Below are the code and all the weights of a small trained network. Each question names an input and a class and asks about switching units off, where a switched-off unit gives its printed mean instead of its output.

import numpy as np


def w(rows, s, z=0):
    codes = np.array(rows[::2]) - 128.0
    scale = np.full(codes.shape[1], s)
    scale[-1] = z or s
    return codes * scale


def f(y):
    return np.maximum(y, 0)


def log_softmax(a):
    a = a - a.max(-1, keepdims=True)
    return a - np.log(np.exp(a).sum(-1, keepdims=True))


def net(x, mask):
    res = np.array(x, float).reshape(1, 6) / 4 @ E
    y = f(res @ A[0][:, :-1].T + A[0][:, -1])
    res = res + np.where(mask, y, B[0][:, -1]) @ B[0][:, :-1]
    return log_softmax(res[-1] @ U[:, :-1].T + U[:, -1])


A, B = {}, {}
E = w([
[162,24,235,132,230,143,181,34,130,203,181,220],'x0',
[61,119,241,175,106,110,194,186,115,44,221,90],'x1',
[55,170,250,118,44,49,72,119,127,194,77,191],'x2',
[44,107,70,111,219,21,8,49,97,13,176,150],'x3',
[109,85,103,194,117,33,218,57,254,99,31,102],'x4',
[72,60,136,181,210,124,101,156,36,209,57,36],'x5',
],0.0057)
A[0] = w([
[179,124,184,129,74,209,207,215,140,198,84,109,100],'n1',
[89,68,136,194,191,135,111,138,43,189,83,53,89],'n2',
[37,108,106,85,215,50,23,63,87,35,174,142,132],'n3',
[90,107,206,236,104,100,187,168,134,66,195,96,195],'n4',
[53,166,203,126,59,78,57,124,112,184,78,209,163],'n5',
[64,114,202,170,106,120,170,158,115,83,204,64,154],'n6',
[195,78,49,127,198,187,168,151,141,63,166,64,253],'n7',
[74,85,118,190,156,127,92,154,68,180,80,37,89],'n8',
[139,154,148,59,135,185,108,177,86,168,171,136,23],'n9',
[145,143,140,65,141,179,66,196,52,140,182,165,70],'n10',
[104,181,49,123,41,137,69,217,129,95,73,55,90],'n11',
[170,123,64,76,118,130,84,67,140,182,69,144,91],'n12',
[108,85,98,240,124,60,215,84,253,91,26,116,219],'n13',
[143,79,177,117,204,158,152,83,123,189,155,181,44],'n14',
[171,141,63,74,136,136,81,89,124,205,57,156,141],'n15',
[152,69,184,149,191,140,146,91,123,210,163,202,20],'n16',
[102,189,80,101,66,106,102,217,102,98,58,46,76],'n17',
[185,125,77,118,138,122,101,71,163,178,59,156,135],'n18',
[106,153,145,53,155,196,76,170,55,131,188,149,96],'n19',
[65,160,217,103,67,48,97,138,122,167,63,170,158],'n20',
[204,169,124,86,64,127,125,88,195,56,203,218,182],'n21',
[84,88,136,185,165,130,122,125,54,163,82,73,131],'n22',
],0.0056,0.0014)
B[0] = w([
[249,18,69,153,25,42,232,84,67,49,30,97,245],'n1',
[104,90,106,82,62,191,75,179,230,139,120,205,217],'n2',
[233,36,29,181,25,7,212,126,101,99,2,86,253],'n3',
[179,200,181,26,176,103,46,201,54,100,136,155,209],'n4',
[102,165,32,245,159,196,199,141,71,181,140,172,231],'n5',
[207,190,134,63,182,100,94,199,63,91,136,149,198],'n6',
[33,245,24,207,179,232,193,145,76,223,118,158,219],'n7',
[106,75,122,91,65,175,53,182,213,104,133,194,207],'n8',
[92,98,147,64,99,92,125,35,123,185,127,62,182],'n9',
[54,127,172,72,115,108,153,46,134,181,108,48,202],'n10',
[143,102,210,224,191,99,116,45,216,32,232,105,228],'n11',
[201,164,176,68,198,92,56,179,77,77,139,144,198],'n12',
[13,180,178,18,126,100,90,55,90,211,121,31,254],'n13',
[147,104,162,215,147,120,105,49,187,74,218,148,195],'n14',
[203,192,184,101,204,86,108,188,87,74,151,131,212],'n15',
[156,84,195,206,156,125,106,74,201,51,210,130,202],'n16',
[148,104,214,210,169,111,121,66,214,45,245,103,218],'n17',
[166,190,181,63,182,114,64,183,68,101,145,123,200],'n18',
[59,119,164,75,71,108,141,43,140,212,84,45,201],'n19',
[86,189,64,192,214,187,192,133,69,174,125,159,225],'n20',
[61,96,63,104,23,225,76,213,225,154,69,209,213],'n21',
[86,84,93,82,74,176,81,209,197,133,113,230,198],'n22',
],0.0046,0.0076)
U = w([
[149,101,202,238,164,109,114,54,230,75,241,110,18],'0',
[222,45,76,154,35,57,194,121,64,107,13,88,116],'1',
[12,153,173,2,109,109,124,43,117,210,106,18,99],'2',
[76,102,101,74,53,188,74,236,244,136,113,230,132],'3',
[195,200,182,36,213,98,82,235,24,95,153,144,156],'4',
[60,194,49,246,194,193,192,147,54,188,138,153,249],'5',
],0.0078,0.0014)

Each question gives the input, the list of numbers given to net, and the class t.
The units are the neurons (one row each of A and B). Each row of codes is followed by its name. A weight is (code - 128) times the scale printed after its matrix; where a second scale follows, it is the last column's (A, B and U).
mask holds one flag per neuron, in row order. A switched-off neuron (its flag False) gives its mean, the last column of its row in B, instead of its output. The means were averaged over made-up inputs and are rounded, as every weight is.
A unit's drop is (log p(t) with every unit on - log p(t) with that unit switched off) / (log p(t) with every unit on - log p(t) with every unit switched off).
The circuit of an input: a set's keep is (log p(t) with only the set's units on - log p(t) with every unit switched off) / (log p(t) with every unit on - log p(t) with every unit switched off). Starting from the 12 units with the biggest drops (on a tie, the unit counted first), units are removed one at a time, each time the one whose removal leaves the highest keep (on an exact tie, the one counted first), for as long as the keep stays at least 0.8.
circuit, biggest first: the units of the circuit, biggest drop first
most important unit: the unit with the biggest drop
k most important neurons: the k neurons with the biggest drops, biggest first
drop when u is switched off: that unit's drop, to one decimal
input [-1,-3,-6,-8,-6,-5], class 1: most important unit -> n1
input [-8,6,6,-6,2,-3], class 0: 3 most important neurons -> [n11, n17, n3]
input [0,2,7,-5,5,-2], class 5: circuit, biggest first -> [n20, n5]
input [1,-8,6,1,-5,8], class 3: 3 most important neurons -> [n2, n8, n22]
input [4,0,6,-5,-2,3], class 5: 3 most important neurons -> [n3, n5, n20]
input [-1,1,-7,0,-7,-8], class 3: 2 most important neurons -> [n21, n13]
input [2,0,8,-4,-1,-4], class 5: 2 most important neurons -> [n5, n20]
input [7,-1,3,-7,-3,0], class 0: 3 most important neurons -> [n16, n14, n3]
input [-6,3,3,6,-2,-1], class 0: 3 most important neurons -> [n11, n17, n1]
input [2,6,3,2,-8,-8], class 2: 2 most important neurons -> [n19, n10]
input [5,0,8,-1,5,8], class 3: 3 most important neurons -> [n2, n22, n8]
input [3,0,5,6,3,4], class 1: 2 most important neurons -> [n3, n7]
input [6,2,1,-8,-3,8], class 1: 4 most important neurons -> [n1, n21, n11, n17]
input [-6,-7,-6,-6,-7,4], class 2: most important unit -> n10
input [-6,3,0,6,-7,-4], class 2: 3 most important neurons -> [n19, n10, n1]
input [6,0,-2,-6,7,-3], class 2: 2 most important neurons -> [n13, n3]
input [2,7,-4,-8,2,-8], class 1: 2 most important neurons -> [n1, n2]
input [3,8,-2,7,7,5], class 4: 3 most important neurons -> [n4, n6, n1]
input [-3,8,8,5,5,-1], class 4: drop when n7 is switched off -> 0.2
input [6,-1,4,-7,-3,1], class 1: circuit, biggest first -> [n1]
input [0,3,-5,-8,-7,-3], class 1: drop when n10 is switched off -> 0.0
input [4,-7,-3,-6,-7,4], class 2: drop when n19 is switched off -> 0.6
input [8,-2,1,-6,-8,4], class 0: drop when n13 is switched off -> 0.2
